Below are the code and all the weights of a small trained network. Each question names an input and a class and asks about switching units off, where a switched-off unit gives its printed mean instead of its output.

import numpy as np


def w(rows, s, z=0):
    codes = np.array(rows[::2]) - 128.0
    scale = np.full(codes.shape[1], s)
    scale[-1] = z or s
    return codes * scale


def f(y):
    return y / 2 * (1 + np.tanh(0.7978845608 * (y + 0.044715 * y**3)))


def log_softmax(a):
    a = a - a.max(-1, keepdims=True)
    return a - np.log(np.exp(a).sum(-1, keepdims=True))


def net(x, mask):
    res = np.array(x, float).reshape(1, 5) / 4 @ E
    y = f(res @ A[0][:, :-1].T + A[0][:, -1])
    res = res + np.where(mask, y, B[0][:, -1]) @ B[0][:, :-1]
    return log_softmax(res[-1] @ U[:, :-1].T + U[:, -1])


A, B = {}, {}
E = w([
[56,55,109,4,87],'x0',
[79,59,123,163,172],'x1',
[34,147,63,175,23],'x2',
[121,132,95,126,161],'x3',
[254,78,17,164,84],'x4',
],0.0071)
A[0] = w([
[135,152,152,183,144,40],'N0',
[41,69,86,160,51,139],'N1',
[130,55,134,53,142,138],'N2',
[123,145,135,55,102,124],'N3',
[96,165,98,157,64,90],'N4',
[64,156,171,78,143,162],'N5',
[134,166,185,189,125,152],'N6',
[163,102,159,107,151,38],'N7',
[139,138,125,34,84,57],'N8',
[159,65,177,124,155,48],'N9',
[129,101,131,224,180,154],'N10',
[158,43,169,130,195,123],'N11',
[172,135,152,73,174,121],'N12',
[107,154,177,112,120,85],'N13',
[175,223,85,104,92,43],'N14',
[114,109,108,63,101,30],'N15',
[94,94,111,173,149,30],'N16',
[46,173,155,136,155,17],'N17',
[122,112,117,84,103,1],'N18',
[165,244,111,142,136,87],'N19',
[177,62,98,114,98,153],'N20',
[220,189,140,178,197,136],'N21',
[30,191,155,71,98,119],'N22',
[189,129,105,139,80,7],'N23',
[157,125,148,104,138,55],'N24',
[136,115,42,147,191,155],'N25',
[193,160,147,40,153,61],'N26',
[170,97,122,139,59,141],'N27',
[98,185,206,120,164,188],'N28',
[179,181,194,175,101,95],'N29',
[99,127,98,150,81,12],'N30',
[182,66,78,100,118,128],'N31',
],0.011,0.004)
B[0] = w([
[75,78,30,142,93,145],'N0',
[178,190,64,125,158,238],'N1',
[87,72,69,74,75,194],'N2',
[122,91,79,73,173,160],'N3',
[129,230,75,161,139,178],'N4',
[239,134,95,116,174,206],'N5',
[98,103,56,46,168,181],'N6',
[64,183,83,241,162,143],'N7',
[60,62,24,153,64,161],'N8',
[77,208,65,225,150,156],'N9',
[87,67,37,40,69,196],'N10',
[107,212,16,188,132,203],'N11',
[93,238,37,160,126,183],'N12',
[214,93,98,128,185,148],'N13',
[166,71,71,141,204,168],'N14',
[2,114,15,185,74,151],'N15',
[164,72,108,237,198,132],'N16',
[184,72,71,152,247,172],'N17',
[72,85,51,193,168,129],'N18',
[44,67,39,121,125,182],'N19',
[209,106,146,84,241,205],'N20',
[89,116,94,55,126,255],'N21',
[201,147,58,107,158,219],'N22',
[163,96,83,103,206,162],'N23',
[135,175,67,178,206,131],'N24',
[177,189,161,7,220,182],'N25',
[85,193,55,203,181,180],'N26',
[201,128,154,104,245,185],'N27',
[244,85,119,69,243,215],'N28',
[62,117,48,83,160,184],'N29',
[81,195,54,174,210,147],'N30',
[199,143,101,100,207,207],'N31',
],0.0059,0.0079)
U = w([
[122,99,112,125,138,249],'0',
[162,91,131,111,157,104],'1',
[95,198,99,190,142,76],'2',
[119,120,127,80,122,248],'3',
[59,36,92,96,112,48],'4',
[141,115,205,84,96,175],'5',
[54,115,251,212,52,2],'6',
[13,88,197,219,46,2],'7',
],0.014,0.0089)

Each question gives the input, the list of numbers given to net, and the class t.
The units are the neurons (one row each of A and B). Each row of codes is followed by its name. A weight is (code - 128) times the scale printed after its matrix; where a second scale follows, it is the last column's (A, B and U).
mask holds one flag per neuron, in row order. A switched-off neuron (its flag False) gives its mean, the last column of its row in B, instead of its output. The means were averaged over made-up inputs and are rounded, as every weight is.
A unit's drop is (log p(t) with every unit on - log p(t) with that unit switched off) / (log p(t) with every unit on - log p(t) with every unit switched off).
The circuit of an input: a set's keep is (log p(t) with only the set's units on - log p(t) with every unit switched off) / (log p(t) with every unit on - log p(t) with every unit switched off). Starting from the 12 units with the biggest drops (on a tie, the unit counted first), units are removed one at a time, each time the one whose removal leaves the highest keep (on an exact tie, the one counted first), for as long as the keep stays at least 0.8.
circuit, biggest first: the units of the circuit, biggest drop first
most important unit: the unit with the biggest drop
top k neurons: the k neurons with the biggest drops, biggest first
drop of u: that unit's drop, to one decimal
input [4,-1,0,-5,6], class 1: circuit, biggest first : (N20; N27)
input [8,-1,-4,-1,-8], class 1: most important unit : N5
input [-8,3,7,-5,0], class 4: circuit, biggest first : (N10; N6; N0)
input [3,-4,-5,4,-3], class 2: circuit, biggest first : (N26; N12)
input [-8,-5,7,1,-6], class 4: circuit, biggest first : (N19; N6; N29)
input [-8,4,-5,8,6], class 3: circuit, biggest first : (N25; N21; N10)
input [-5,-2,3,-2,-6], class 1: circuit, biggest first : (N28; N17)
input [3,-2,8,-6,7], class 2: top 4 neurons : (N4; N30; N1; N28)
input [2,5,-6,-3,0], class 2: circuit, biggest first : (N11; N9; N12)
input [4,-7,-7,-5,-8], class 1: top 3 neurons : (N28; N5; N13)
input [3,-4,-6,-1,3], class 2: top 2 neurons : (N26; N12)
input [2,-5,6,4,-2], class 2: circuit, biggest first : (N4; N10)
input [1,5,-6,2,4], class 2: circuit, biggest first : (N11; N9)
input [-7,6,4,2,5], class 4: most important unit : N10
input [7,-6,-5,4,-3], class 4: top 3 neurons : (N8; N2; N15)
input [-8,4,-8,8,-3], class 2: top 4 neurons : (N11; N12; N9; N7)
input [-8,7,-6,4,-1], class 4: top 2 neurons : (N10; N21)
input [-2,2,3,-2,-5], class 1: top 2 neurons : (N28; N17)
input [-7,-2,4,-7,6], class 3: drop of N16 : 0.1
input [-5,-2,0,3,1], class 4: most important unit : N19
input [0,1,7,-6,-7], class 1: drop of N11 : 0.1
input [2,3,-7,1,-3], class 2: drop of N11 : 0.2
